Below are the code and all the weights of a small trained network. Each question names an input and a class and asks about switching units off, where a switched-off unit gives its printed mean instead of its output.

import numpy as np


def w(rows, s, z=0):
    codes = np.array(rows[::2]) - 128.0
    scale = np.full(codes.shape[1], s)
    scale[-1] = z or s
    return codes * scale


def norm(h):
    return h / np.sqrt((h * h).mean(-1, keepdims=True) + 1e-5)


def f(y):
    return np.maximum(y, 0)


def log_softmax(a):
    a = a - a.max(-1, keepdims=True)
    return a - np.log(np.exp(a).sum(-1, keepdims=True))


def net(x, mask):
    res = np.array(x, float).reshape(1, 7) / 4 @ E
    u = 0
    for l in range(2):
        y = f(norm(res) @ A[l][:, :-1].T + A[l][:, -1])
        res = res + np.where(mask[u : u + 7], y, B[l][:, -1]) @ B[l][:, :-1]
        u += 7
    return log_softmax(norm(res)[-1] @ U[:, :-1].T + U[:, -1])


A, B = {}, {}
E = w([
[193,97,224,97,123,144,106,138,146],'x0',
[115,133,145,136,127,136,131,114,124],'x1',
[138,137,123,132,135,132,113,134,123],'x2',
[130,140,128,131,132,132,114,130,130],'x3',
[176,102,62,127,115,122,90,1,156],'x4',
[127,126,125,125,129,123,129,130,133],'x5',
[146,132,150,81,31,58,82,93,51],'x6',
],0.0093)
A[0] = w([
[204,52,171,163,197,178,159,137,167,130],'L0N0',
[77,177,139,149,79,44,166,196,53,146],'L0N1',
[137,167,189,72,142,114,152,204,130,120],'L0N2',
[75,139,119,128,109,119,133,204,44,42],'L0N3',
[93,185,109,148,124,127,206,226,110,1],'L0N4',
[113,153,100,233,215,124,166,122,142,116],'L0N5',
[95,99,174,191,168,140,179,255,114,142],'L0N6',
],0.0085,0.0052)
B[0] = w([
[88,189,170,72,173,138,75,75,220,222],'L0N0',
[134,241,164,73,219,149,69,111,135,248],'L0N1',
[169,56,145,200,60,80,213,203,139,207],'L0N2',
[118,213,143,64,247,86,98,46,220,191],'L0N3',
[67,229,110,89,43,153,121,125,147,192],'L0N4',
[144,29,83,149,118,121,184,141,82,210],'L0N5',
[118,60,127,96,66,254,43,121,85,255],'L0N6',
],0.0074,0.0085)
A[1] = w([
[114,126,116,88,138,185,118,173,82,51],'L1N0',
[109,113,129,84,138,212,121,163,168,252],'L1N1',
[178,148,139,126,109,1,86,36,69,27],'L1N2',
[119,143,64,95,131,179,127,84,126,214],'L1N3',
[192,72,95,139,120,194,113,73,115,145],'L1N4',
[122,212,242,100,166,93,153,249,9,31],'L1N5',
[143,120,189,84,108,147,87,147,73,169],'L1N6',
],0.0086,0.002)
B[1] = w([
[118,129,113,242,35,122,63,63,29,177],'L1N0',
[163,187,154,127,71,100,91,100,31,254],'L1N1',
[67,157,179,157,71,254,94,185,80,235],'L1N2',
[93,164,46,175,188,8,201,104,55,228],'L1N3',
[150,99,164,89,163,128,160,238,216,207],'L1N4',
[189,78,124,121,213,15,241,67,164,219],'L1N5',
[159,10,29,188,142,67,186,191,231,218],'L1N6',
],0.0067,0.008)
U = w([
[31,193,43,162,82,176,114,133,1,116],'0',
[126,208,163,49,251,118,92,50,182,255],'1',
[169,65,197,112,71,211,70,168,146,154],'2',
[191,83,164,122,155,20,214,164,125,43],'3',
[94,50,43,169,237,117,213,116,134,34],'4',
],0.016,0.0048)

Each question gives the input, the list of numbers given to net, and the class t.
The units are the neurons (one row each of A and B). Each row of codes is followed by its name. A weight is (code - 128) times the scale printed after its matrix; where a second scale follows, it is the last column's (A, B and U).
mask holds one flag per neuron, layer by layer. A switched-off neuron (its flag False) gives its mean, the last column of its row in B, instead of its output. The means were averaged over made-up inputs and are rounded, as every weight is.
A unit's drop is (log p(t) with every unit on - log p(t) with that unit switched off) / (log p(t) with every unit on - log p(t) with every unit switched off).
The circuit of an input: a set's keep is (log p(t) with only the set's units on - log p(t) with every unit switched off) / (log p(t) with every unit on - log p(t) with every unit switched off). Starting from the 12 units with the biggest drops (on a tie, the unit counted first), units are removed one at a time, each time the one whose removal leaves the highest keep (on an exact tie, the one counted first), for as long as the keep stays at least 0.8.
circuit, biggest first: the units of the circuit, biggest drop first
unit that matters most: the unit with the biggest drop
top k neurons: the k neurons with the biggest drops, biggest first
top k neurons in layer l: the k neurons of layer l with the biggest drops, biggest first
input [2,7,-1,-7,-7,-8,5], class 3: circuit, biggest first	L1N5
input [1,-1,-2,5,-8,-5,1], class 3: top 4 neurons in layer 0	L0N2, L0N0, L0N3, L0N1
input [2,-5,-3,-7,1,4,7], class 2: top 2 neurons	L1N2, L1N3
input [1,5,-3,6,4,-8,4], class 2: top 3 neurons in layer 0	L0N4, L0N1, L0N3
input [1,-8,-1,6,0,-8,8], class 3: top 3 neurons	L1N5, L0N6, L0N0
input [-1,8,1,-8,8,-8,1], class 0: top 4 neurons in layer 1	L1N2, L1N5, L1N6, L1N3
input [-4,7,2,-4,8,-6,1], class 0: top 3 neurons	L1N2, L1N5, L1N6
input [0,1,1,1,-4,7,-4], class 0: top 2 neurons	L0N4, L1N0
input [-4,-5,0,2,4,3,0], class 4: top 2 neurons in layer 1	L1N1, L1N4
input [1,6,3,3,-3,7,1], class 3: top 2 neurons	L0N2, L1N5
input [0,5,3,3,7,1,7], class 0: top 3 neurons	L0N6, L1N2, L0N2
input [1,1,0,-1,-5,-8,3], class 3: top 3 neurons	L0N2, L0N0, L1N5
input [1,-7,0,-4,-8,-3,-7], class 2: top 2 neurons in layer 0	L0N6, L0N2
input [-1,0,3,5,8,-2,-3], class 4: circuit, biggest first	L0N1
input [-1,-2,3,-8,3,-5,0], class 4: top 4 neurons in layer 1	L1N4, L1N1, L1N3, L1N0
input [3,-4,-1,5,0,6,5], class 3: top 2 neurons	L1N5, L0N6
input [1,-1,6,5,5,-4,6], class 2: circuit, biggest first	L1N4, L1N2
input [5,-3,8,7,0,0,-4], class 2: top 2 neurons	L0N3, L0N1
input [7,4,4,1,-5,0,1], class 3: top 2 neurons	L1N5, L0N2
input [8,7,-3,8,-1,-2,8], class 3: top 2 neurons in layer 1	L1N5, L1N6
input [-3,5,2,-4,-8,8,-6], class 0: unit that matters most	L0N6
input [-4,7,6,8,0,6,8], class 1: top 2 neurons	L0N1, L0N6
input [2,7,-6,-2,-7,-2,-5], class 2: top 2 neurons	L0N6, L0N2
input [-2,5,-6,-6,6,-3,2], class 0: top 3 neurons in layer 1	L1N2, L1N5, L1N6
input [0,-1,4,8,3,-3,1], class 0: top 2 neurons in layer 0	L0N2, L0N6
input [5,0,-5,-5,-7,0,2], class 3: top 2 neurons	L1N5, L0N2
input [6,1,-4,4,-6,0,4], class 3: circuit, biggest first	L1N5
